Below are the code and all the weights of a small trained network. Each question names an input and a class and asks about switching units off, where a switched-off unit gives its printed mean instead of its output.

import numpy as np


def w(rows, s, z=0):
    codes = np.array(rows[::2]) - 128.0
    scale = np.full(codes.shape[1], s)
    scale[-1] = z or s
    return codes * scale


def norm(h):
    return h / np.sqrt((h * h).mean(-1, keepdims=True) + 1e-5)


def f(y):
    return y / 2 * (1 + np.tanh(0.7978845608 * (y + 0.044715 * y**3)))


def log_softmax(a):
    a = a - a.max(-1, keepdims=True)
    return a - np.log(np.exp(a).sum(-1, keepdims=True))


def net(x, mask):
    res = np.array(x, float).reshape(1, 2) / 4 @ E
    u = 0
    for l in range(4):
        y = f(norm(res) @ A[l][:, :-1].T + A[l][:, -1])
        res = res + np.where(mask[u : u + 7], y, B[l][:, -1]) @ B[l][:, :-1]
        u += 7
    return log_softmax(norm(res)[-1] @ U[:, :-1].T + U[:, -1])


A, B = {}, {}
E = w([
[254,191,96,210],'x0',
[165,146,56,89],'x1',
],0.0065)
A[0] = w([
[202,131,2,168,123],'L0N0',
[170,118,223,180,89],'L0N1',
[83,144,130,119,20],'L0N2',
[30,68,137,77,9],'L0N3',
[23,44,96,135,36],'L0N4',
[58,170,155,102,29],'L0N5',
[66,167,149,244,112],'L0N6',
],0.0076,0.0011)
B[0] = w([
[243,173,112,80,229],'L0N0',
[205,6,128,165,172],'L0N1',
[136,227,3,179,133],'L0N2',
[65,201,52,89,253],'L0N3',
[58,233,21,153,223],'L0N4',
[171,156,69,146,157],'L0N5',
[209,45,167,206,167],'L0N6',
],0.0055,0.0052)
A[1] = w([
[151,142,221,214,251],'L1N0',
[50,134,99,115,155],'L1N1',
[165,126,141,254,94],'L1N2',
[70,141,161,112,158],'L1N3',
[64,155,185,137,154],'L1N4',
[194,173,131,39,234],'L1N5',
[101,127,123,127,128],'L1N6',
],0.009,0.0023)
B[1] = w([
[99,8,86,247,218],'L1N0',
[130,171,97,165,248],'L1N1',
[120,59,174,187,212],'L1N2',
[136,254,82,143,163],'L1N3',
[246,128,46,60,151],'L1N4',
[101,186,184,154,253],'L1N5',
[35,158,125,195,140],'L1N6',
],0.0069,0.0043)
A[2] = w([
[127,244,123,80,92],'L2N0',
[177,167,141,131,160],'L2N1',
[157,120,187,155,139],'L2N2',
[146,180,64,109,183],'L2N3',
[30,121,80,104,251],'L2N4',
[124,235,123,118,102],'L2N5',
[143,173,166,63,17],'L2N6',
],0.011,0.0021)
B[2] = w([
[164,74,95,99,254],'L2N0',
[106,131,208,69,161],'L2N1',
[106,167,169,140,158],'L2N2',
[103,87,82,30,221],'L2N3',
[91,230,66,170,227],'L2N4',
[112,104,170,99,234],'L2N5',
[255,75,53,107,142],'L2N6',
],0.0077,0.0083)
A[3] = w([
[110,75,159,193,107],'L3N0',
[61,112,112,55,110],'L3N1',
[51,145,180,194,91],'L3N2',
[149,138,166,48,130],'L3N3',
[171,131,220,198,130],'L3N4',
[91,34,142,110,3],'L3N5',
[178,133,254,237,161],'L3N6',
],0.0083,0.0052)
B[3] = w([
[165,59,145,2,163],'L3N0',
[132,133,141,142,180],'L3N1',
[193,37,168,84,126],'L3N2',
[181,51,139,168,157],'L3N3',
[73,200,126,137,200],'L3N4',
[106,140,109,148,109],'L3N5',
[85,248,140,110,254],'L3N6',
],0.0081,0.0057)
U = w([
[117,74,75,132,51],'0',
[99,88,100,112,2],'1',
[218,108,119,43,201],'2',
[55,210,13,76,191],'3',
[96,86,104,107,5],'4',
[137,250,169,160,166],'5',
[113,66,183,220,197],'6',
[78,98,118,103,9],'7',
],0.017,0.0086)

Each question gives the input, the list of numbers given to net, and the class t.
The units are the neurons (one row each of A and B). Each row of codes is followed by its name. A weight is (code - 128) times the scale printed after its matrix; where a second scale follows, it is the last column's (A, B and U).
mask holds one flag per neuron, layer by layer. A switched-off neuron (its flag False) gives its mean, the last column of its row in B, instead of its output. The means were averaged over made-up inputs and are rounded, as every weight is.
A unit's drop is (log p(t) with every unit on - log p(t) with that unit switched off) / (log p(t) with every unit on - log p(t) with every unit switched off).
most important unit: the unit with the biggest drop
top k neurons: the k neurons with the biggest drops, biggest first
k most important neurons of layer l: the k neurons of layer l with the biggest drops, biggest first
drop when u is switched off: that unit's drop, to one decimal
input [7,4], class 5: most important unit -> L0N3
input [8,-6], class 6: 2 most important neurons of layer 1 -> (L1N0 L1N2)
input [5,-1], class 5: top 2 neurons -> (L3N6 L0N0)
input [2,2], class 2: top 2 neurons -> (L0N0 L0N6)
input [7,-5], class 6: top 2 neurons -> (L1N0 L1N2)
input [4,2], class 5: top 2 neurons -> (L0N3 L0N4)
input [3,3], class 2: top 2 neurons -> (L0N0 L0N6)
input [0,1], class 2: 2 most important neurons of layer 0 -> (L0N0 L0N6)
input [5,-3], class 6: 3 most important neurons of layer 1 -> (L1N0 L1N2 L1N3)
input [0,8], class 2: drop when L3N0 is switched off -> 0.0
input [4,-3], class 6: drop when L1N0 is switched off -> 0.4
input [5,-6], class 6: drop when L1N0 is switched off -> 0.1
